[[ 21   3   5   3  -2  21 -15  25]
 [ -1  -5 -10  22 -19   4   8  21]
 [ -2 -46   4  14 -21   2   7  27]
 [ 15  14  -5   4  -6   9  16   7]
 [ -2   7 -10  -2  21 -16   6   7]
 [  5  10  -1  -5 -12  30 -15 -15]]
|
[[ 21   5  -2 -15]
 [ -1 -10 -19   8]
 [ -2   4 -21   7]
 [ 15  -5  -6  16]
 [ -2 -10  21   6]
 [  5  -1 -12 -15]]

[[-43   1   1  14 -21   5 -21  -2 -10   8  17   1 -27 -12   3]
 [ -1   7   0 -14  -4  12  45   7 -19 -29   3  18  20  -5   4]
 [  6  30  29   2  -9 -33  -8  -4 -15  -9  -9 -22  -4 -23  -9]
 [ 32   2   4  10  13 -13 -11 -18   2  -5 -12  22  34 -19  18]
 [ 21   8 -27  18   5   3   0   5  -1  13  10  16  14  28 -23]
 [ 17  27  19  -1   2  -4  -3  -3  -7  15  -5   4  20 -47  21]]
|
[[-43   1 -21 -21 -10  17 -27   3]
 [ -1   0  -4  45 -19   3  20   4]
 [  6  29  -9  -8 -15  -9  -4  -9]
 [ 32   4  13 -11   2 -12  34  18]
 [ 21 -27   5   0  -1  10  14 -23]
 [ 17  19   2  -3  -7  -5  20  21]]

[[ 17   7  18  -9  -5   6 -22]
 [ -9 -19 -18 -23 -28  -5  20]
 [ 12   1   8  -9  -8   5  -7]
 [ 13  -3  17   4   5  13 -11]
 [  7  -6  11   5   3  10 -15]
 [-16  -6  -4 -13 -10  -6  -1]
 [-17 -26 -19   4  -6   1  18]
 [ 24 -37  24 -29 -38  39  13]
 [ 22  10  11 -21  -5  -4  18]]
|
[[ 17  18  -5 -22]
 [ -9 -18 -28  20]
 [ 12   8  -8  -7]
 [ 13  17   5 -11]
 [  7  11   3 -15]
 [-16  -4 -10  -1]
 [-17 -19  -6  18]
 [ 24  24 -38  13]
 [ 22  11  -5  18]]

[[-16   3   1   6  11   2]
 [  3   3   5 -32  -4  20]
 [  2   4  48  10   9   0]
 [ -2 -36  -1  -6  -9  -1]]
|
[[-16   1  11]
 [  3   5  -4]
 [  2  48   9]
 [ -2  -1  -9]]

[[ 25  -4   0 -29   4  15   0]
 [ 18  -7   4 -29   0   7   7]
 [ 25  -4   0 -11   4   4   0]
 [ 29 -15   0  -7   7  11   4]
 [ 15  -7   4 -11   4  15   7]
 [ 51  -7   4 -22   0   4   7]
 [ 22  -7   4  -4  22   4  15]
 [ 11  -4   4 -22   0  11   0]]
|
[[25  0  4  0]
 [18  4  0  7]
 [25  0  4  0]
 [29  0  7  4]
 [15  4  4  7]
 [51  4  0  7]
 [22  4 22 15]
 [11  4  0  0]]

[[ 53 -42]
 [  0 -20]
 [  0 -27]
 [ 27 -34]
 [-27 -20]
 [ 27 -34]]
|
[[ 53]
 [  0]
 [  0]
 [ 27]
 [-27]
 [ 27]]

[[ 20   0   6]
 [  7  11 -15]
 [-18   7  17]
 [-36  26  47]]
|
[[ 20   6]
 [  7 -15]
 [-18  17]
 [-36  47]]
---
[[  3  -1 -12]
 [ 11 -49  24]
 [ 16   3 -15]
 [ -6  36 -14]]
|
[-12 -49  16]

[[ 32  -6 -13   5]
 [ -7   9 -16  52]
 [  8  10 -45 -30]
 [ 43 -10 -12   0]]
|
[  5 -16  10  43]

[[-48  40]
 [  5   3]
 [-51   9]]
|
[40  5]

[[ 17  26]
 [ -1  12]
 [-19  23]
 [ 19  42]
 [ 47  18]]
|
[26 -1]

[[-29 -49  25 -34  -6]
 [-20 -48  27 -34   2]
 [ 18 -26  -8   3   7]]
|
[ -6 -34  -8]

[[ 1 53  0 45]
 [22 53  0 37]]
|
[45  0]
---
[[  0  -8 -31  19  -6  -3]
 [ -2  -6   6 -24  -5   4]
 [  3 -20 -17  39  -2 -17]
 [  2 -12 -12 -15  -6 -10]
 [  4 -25  -9 -18  -7 -23]]
|
[[ -2  -6   6 -24  -5   4]
 [  0  -8 -31  19  -6  -3]
 [  2 -12 -12 -15  -6 -10]
 [  3 -20 -17  39  -2 -17]
 [  4 -25  -9 -18  -7 -23]]

[[  3  -1  -5  -3 -12 -25   1]
 [ 17  -1  -7  15  15 -28  19]
 [-29 -17  13  16 -15 -25  10]
 [-54 -13   3 -20 -20   1 -20]
 [ 14 -46 -31 -30  19   2   7]
 [ 27  36  17  15  28  -7 -16]]
|
[[-54 -13   3 -20 -20   1 -20]
 [-29 -17  13  16 -15 -25  10]
 [  3  -1  -5  -3 -12 -25   1]
 [ 14 -46 -31 -30  19   2   7]
 [ 17  -1  -7  15  15 -28  19]
 [ 27  36  17  15  28  -7 -16]]

[[ -5  -3 -19  -8  -1  37  35 -55  47  34   2]
 [ -4  -8  42   7   3 -18 -15  51 -32 -30  -2]
 [  3  -7  39   2   0  -2  -2  26 -10 -18  -1]
 [  7  -7  29   1  -3  -6   2  26  -4 -14   0]
 [  8   9 -36  -8  -8   1  19 -46  35  32   3]
 [  4  -9  13  -7  -7  27  35 -34  46  15   2]
 [  2  -8  42   4   3 -12 -10  49 -30 -29  -2]]
|
[[ -5  -3 -19  -8  -1  37  35 -55  47  34   2]
 [ -4  -8  42   7   3 -18 -15  51 -32 -30  -2]
 [  2  -8  42   4   3 -12 -10  49 -30 -29  -2]
 [  3  -7  39   2   0  -2  -2  26 -10 -18  -1]
 [  4  -9  13  -7  -7  27  35 -34  46  15   2]
 [  7  -7  29   1  -3  -6   2  26  -4 -14   0]
 [  8   9 -36  -8  -8   1  19 -46  35  32   3]]

[[ 21 -47  21  10  32  -2  25 -17 -19  -6  13]
 [  6  15  12  10 -10 -16   9   6   7  -2  11]]
|
[[  6  15  12  10 -10 -16   9   6   7  -2  11]
 [ 21 -47  21  10  32  -2  25 -17 -19  -6  13]]

[[ -5 -14 -20   9   1   3 -19]
 [-20  -6 -11  -6  15  22  14]
 [ 31   9  -5  10  20  24  20]
 [-11  -1 -18  -6  19   1  16]
 [  3  44   3  23  13   2 -18]
 [  0  12 -18  -7   2 -10   1]
 [  1  -7   7 -11  19  10 -25]]
|
[[-20  -6 -11  -6  15  22  14]
 [-11  -1 -18  -6  19   1  16]
 [ -5 -14 -20   9   1   3 -19]
 [  0  12 -18  -7   2 -10   1]
 [  1  -7   7 -11  19  10 -25]
 [  3  44   3  23  13   2 -18]
 [ 31   9  -5  10  20  24  20]]

[[ -3 -14 -15   7  12  -2 -15  18 -30  -8 -16   6 -14 -10  -1  -9]
 [  1  -8  22  19 -21 -18  -9 -23  -3   8   7  11   8   3  -7   2]
 [ -1 -21 -12  17  10  -4 -19  15 -41  -8 -12  14  -8  -7   1  -9]
 [ -4  -4  14   7 -14 -21 -12 -13   3   6 -10   3  -9  -9 -15  -2]
 [ -5  -8 -11   1   9  -8 -15  14 -17  -6 -22   1 -20 -16  -7  -9]
 [ 10 -13 -10  18  11  23   6  10 -34  -8  24  15  26  19  24   3]]
|
[[ -5  -8 -11   1   9  -8 -15  14 -17  -6 -22   1 -20 -16  -7  -9]
 [ -4  -4  14   7 -14 -21 -12 -13   3   6 -10   3  -9  -9 -15  -2]
 [ -3 -14 -15   7  12  -2 -15  18 -30  -8 -16   6 -14 -10  -1  -9]
 [ -1 -21 -12  17  10  -4 -19  15 -41  -8 -12  14  -8  -7   1  -9]
 [  1  -8  22  19 -21 -18  -9 -23  -3   8   7  11   8   3  -7   2]
 [ 10 -13 -10  18  11  23   6  10 -34  -8  24  15  26  19  24   3]]
